Here is a tiny trained network, its code and every weight. The questions are about switching its units off for an input and a target symbol, where a switched-off unit gives its printed mean instead of its output.

import numpy as np


def w(rows, s, z=0):
    codes = np.array(rows[::2]) - 128.0
    scale = np.full(codes.shape[1], s)
    scale[-1] = z or s
    return codes * scale


def norm(h):
    return h / np.sqrt((h * h).mean(-1, keepdims=True) + 1e-5)


def f(y):
    return y / 2 * (1 + np.tanh(0.7978845608 * (y + 0.044715 * y**3)))


def softmax(a):
    e = np.exp(a - a.max(-1, keepdims=True))
    return e / e.sum(-1, keepdims=True)


def log_softmax(a):
    a = a - a.max(-1, keepdims=True)
    return a - np.log(np.exp(a).sum(-1, keepdims=True))


def net(x, mask):
    ids = ['ΘΛαβγδεζμξπστφψω'.index(c) for c in x.split()]
    T = len(ids)
    res = E[ids] + P[:T]
    u = 0
    for l in range(2):
        q, k, v = (norm(res) @ M[l].T for M in (Q, K, V))
        z = softmax(np.where(np.tri(T) > 0, q @ k.T / 3**0.5, -1e9)) @ v
        res = res + np.where(mask[u], z, O[l][:, -1]) @ O[l][:, :-1]
        u += 1
        y = f(norm(res) @ A[l][:, :-1].T + A[l][:, -1])
        res = res + np.where(mask[u : u + 8], y, B[l][:, -1]) @ B[l][:, :-1]
        u += 8
    return log_softmax(norm(res)[-1] @ U[:, :-1].T + U[:, -1])


Q, K, V, O, A, B = {}, {}, {}, {}, {}, {}
E = w([
[77,2,175],'Θ',
[112,113,93],'Λ',
[122,116,93],'α',
[113,110,89],'β',
[58,32,176],'γ',
[111,162,251],'δ',
[124,178,71],'ε',
[155,173,73],'ζ',
[148,127,77],'μ',
[96,71,190],'ξ',
[157,105,102],'π',
[140,197,75],'σ',
[93,92,38],'τ',
[126,71,101],'φ',
[231,211,171],'ψ',
[213,136,184],'ω',
],0.0052)
P = w([
[54,230,174],'0',
[223,47,123],'1',
[2,60,39],'2',
[227,62,132],'3',
[13,70,35],'4',
[225,57,139],'5',
[23,75,41],'6',
[210,53,133],'7',
[30,82,51],'8',
[225,55,144],'9',
],0.0027)
Q[0] = w([
[2,198,96],'0.h1',
[82,144,132],'0.h1',
[47,160,120],'0.h1',
],0.0063)
K[0] = w([
[28,170,6],'0.h1',
[3,211,194],'0.h1',
[13,197,69],'0.h1',
],0.0039)
V[0] = w([
[60,155,153],'0.h1',
[115,93,216],'0.h1',
[252,130,179],'0.h1',
],0.0044)
O[0] = w([
[138,3,144,154],'0.h1',
[56,58,56,253],'0.h1',
[211,194,16,167],'0.h1',
],0.0032,0.0018)
A[0] = w([
[178,254,187,163],'0.n1',
[193,192,17,157],'0.n2',
[146,99,134,6],'0.n3',
[43,137,169,166],'0.n4',
[177,54,102,152],'0.n5',
[63,209,118,108],'0.n6',
[102,65,50,134],'0.n7',
[237,191,132,147],'0.n8',
],0.0047,0.0026)
B[0] = w([
[74,164,74,173],'0.n1',
[40,5,102,190],'0.n2',
[217,121,230,60],'0.n3',
[131,43,43,253],'0.n4',
[139,198,78,238],'0.n5',
[228,123,68,87],'0.n6',
[81,201,122,223],'0.n7',
[32,111,93,177],'0.n8',
],0.0033,0.0014)
Q[1] = w([
[35,2,162],'1.h1',
[106,23,184],'1.h1',
[226,138,122],'1.h1',
],0.0044)
K[1] = w([
[231,181,223],'1.h1',
[255,228,120],'1.h1',
[143,34,31],'1.h1',
],0.0042)
V[1] = w([
[210,86,90],'1.h1',
[140,204,175],'1.h1',
[143,208,253],'1.h1',
],0.0047)
O[1] = w([
[146,98,3,10],'1.h1',
[103,132,147,28],'1.h1',
[102,207,163,101],'1.h1',
],0.0037,0.0012)
A[1] = w([
[133,86,130,176],'1.n1',
[255,140,123,141],'1.n2',
[149,194,54,7],'1.n3',
[118,59,148,163],'1.n4',
[84,141,24,95],'1.n5',
[110,142,197,241],'1.n6',
[111,246,104,47],'1.n7',
[35,157,115,146],'1.n8',
],0.007,0.0018)
B[1] = w([
[193,198,120,198],'1.n1',
[4,158,89,128],'1.n2',
[188,180,173,99],'1.n3',
[232,184,124,255],'1.n4',
[151,84,239,228],'1.n5',
[153,67,17,252],'1.n6',
[249,95,91,88],'1.n7',
[68,145,91,219],'1.n8',
],0.0037,0.0023)
U = w([
[117,163,139,59],'Θ',
[107,141,147,22],'Λ',
[108,134,145,25],'α',
[116,173,133,96],'β',
[118,140,144,34],'γ',
[146,105,251,166],'δ',
[22,172,197,232],'ε',
[109,113,138,59],'ζ',
[151,99,133,65],'μ',
[205,132,158,253],'ξ',
[160,124,114,90],'π',
[80,84,158,72],'σ',
[125,110,140,82],'τ',
[158,120,119,105],'φ',
[137,187,96,174],'ψ',
[125,146,1,200],'ω',
],0.012,0.0056)

Each question gives the input, a string of symbols that net reads in full, and the target symbol t.
The units are the heads (3 rows each of Q, K, V and O) and the neurons (one row each of A and B). Each row of codes is followed by its name. A weight is (code - 128) times the scale printed after its matrix; where a second scale follows, it is the last column's (O, A, B and U).
mask holds one flag per unit, layer by layer, with each layer's heads first. A switched-off unit (its flag False) gives its mean, the last column of its rows in O or B, instead of its output. The means were averaged over made-up inputs and are rounded, as every weight is.
A unit's drop is (log p(t) with every unit on - log p(t) with that unit switched off) / (log p(t) with every unit on - log p(t) with every unit switched off).
The circuit of an input: a set's keep is (log p(t) with only the set's units on - log p(t) with every unit switched off) / (log p(t) with every unit on - log p(t) with every unit switched off). Starting from the 12 units with the biggest drops (on a tie, the unit counted first), units are removed one at a time, each time the one whose removal leaves the highest keep (on an exact tie, the one counted first), for as long as the keep stays at least 0.8.
units of the circuit, in order: the units of the circuit, biggest drop first
unit that matters most: the unit with the biggest drop
top k neurons: the k neurons with the biggest drops, biggest first
k most important neurons of layer l: the k neurons of layer l with the biggest drops, biggest first
drop when u is switched off: that unit's drop, to one decimal
input μ δ δ δ τ δ α β, target δ: units of the circuit, in order -> 1.n5, 1.n6, 0.n4, 0.n7
input ξ δ γ δ Λ, target ε: units of the circuit, in order -> 1.n6, 1.n5, 1.h1
input δ δ δ ε, target ε: 2 most important neurons of layer 0 -> 0.n2, 0.n8
input γ ε δ δ δ δ δ δ Λ Λ, target δ: units of the circuit, in order -> 1.n5, 1.n6, 0.n7, 0.n4
input Λ ε δ β ψ δ β ζ ω, target ε: top 3 neurons -> 0.n8, 0.n2, 1.n6
input ε ω ε δ μ δ ψ, target ε: 3 most important neurons of layer 0 -> 0.n2, 0.n8, 0.n1
input δ ω β δ ξ Θ, target ξ: unit that matters most -> 1.n4
input δ β π, target ε: units of the circuit, in order -> 0.n7, 1.n6, 1.n5, 0.h1
input ψ δ γ β φ, target ε: 3 most important neurons of layer 0 -> 0.n7, 0.n2, 0.n4
input ψ δ μ μ φ, target ε: 3 most important neurons of layer 1 -> 1.n6, 1.n5, 1.n8
input δ ω δ ε ζ δ ξ ω π ξ, target ω: top 4 neurons -> 1.n5, 1.n2, 0.n5, 0.n2
input δ ψ δ δ δ ξ δ μ ω, target ε: top 3 neurons -> 0.n2, 0.n8, 1.n6
input δ δ ξ δ δ δ α π ψ, target ε: 3 most important neurons of layer 0 -> 0.n2, 0.n8, 0.n4
input δ π δ δ ζ φ β, target ε: top 3 neurons -> 1.n6, 1.n5, 0.n2
input σ μ μ ψ μ δ β ε β, target ε: top 3 neurons -> 1.n6, 1.n5, 0.n7
input δ ω Λ δ, target ω: top 3 neurons -> 1.n6, 1.n5, 0.n1
input δ δ δ δ μ, target ε: 2 most important neurons of layer 1 -> 1.n5, 1.n6
input ψ α δ ξ δ ξ, target ξ: top 2 neurons -> 1.n4, 1.n8
input δ ζ δ ω ω ω, target ω: 2 most important neurons of layer 0 -> 0.n2, 0.n4
input δ ξ ζ, target ε: most important neuron of layer 0 -> 0.n7
input β δ β α α, target ε: most important neuron of layer 0 -> 0.n2
input δ δ ω ξ σ δ φ δ Λ, target ε: drop when 0.n2 is switched off -> 0.1
input δ ω ζ δ, target ω: drop when 1.n6 is switched off -> 0.9
input Λ δ δ γ δ δ α ζ α, target ε: drop when 0.n2 is switched off -> 0.2
input ε δ δ ξ ξ μ ω ω β ξ, target ω: drop when 0.n2 is switched off -> 0.4
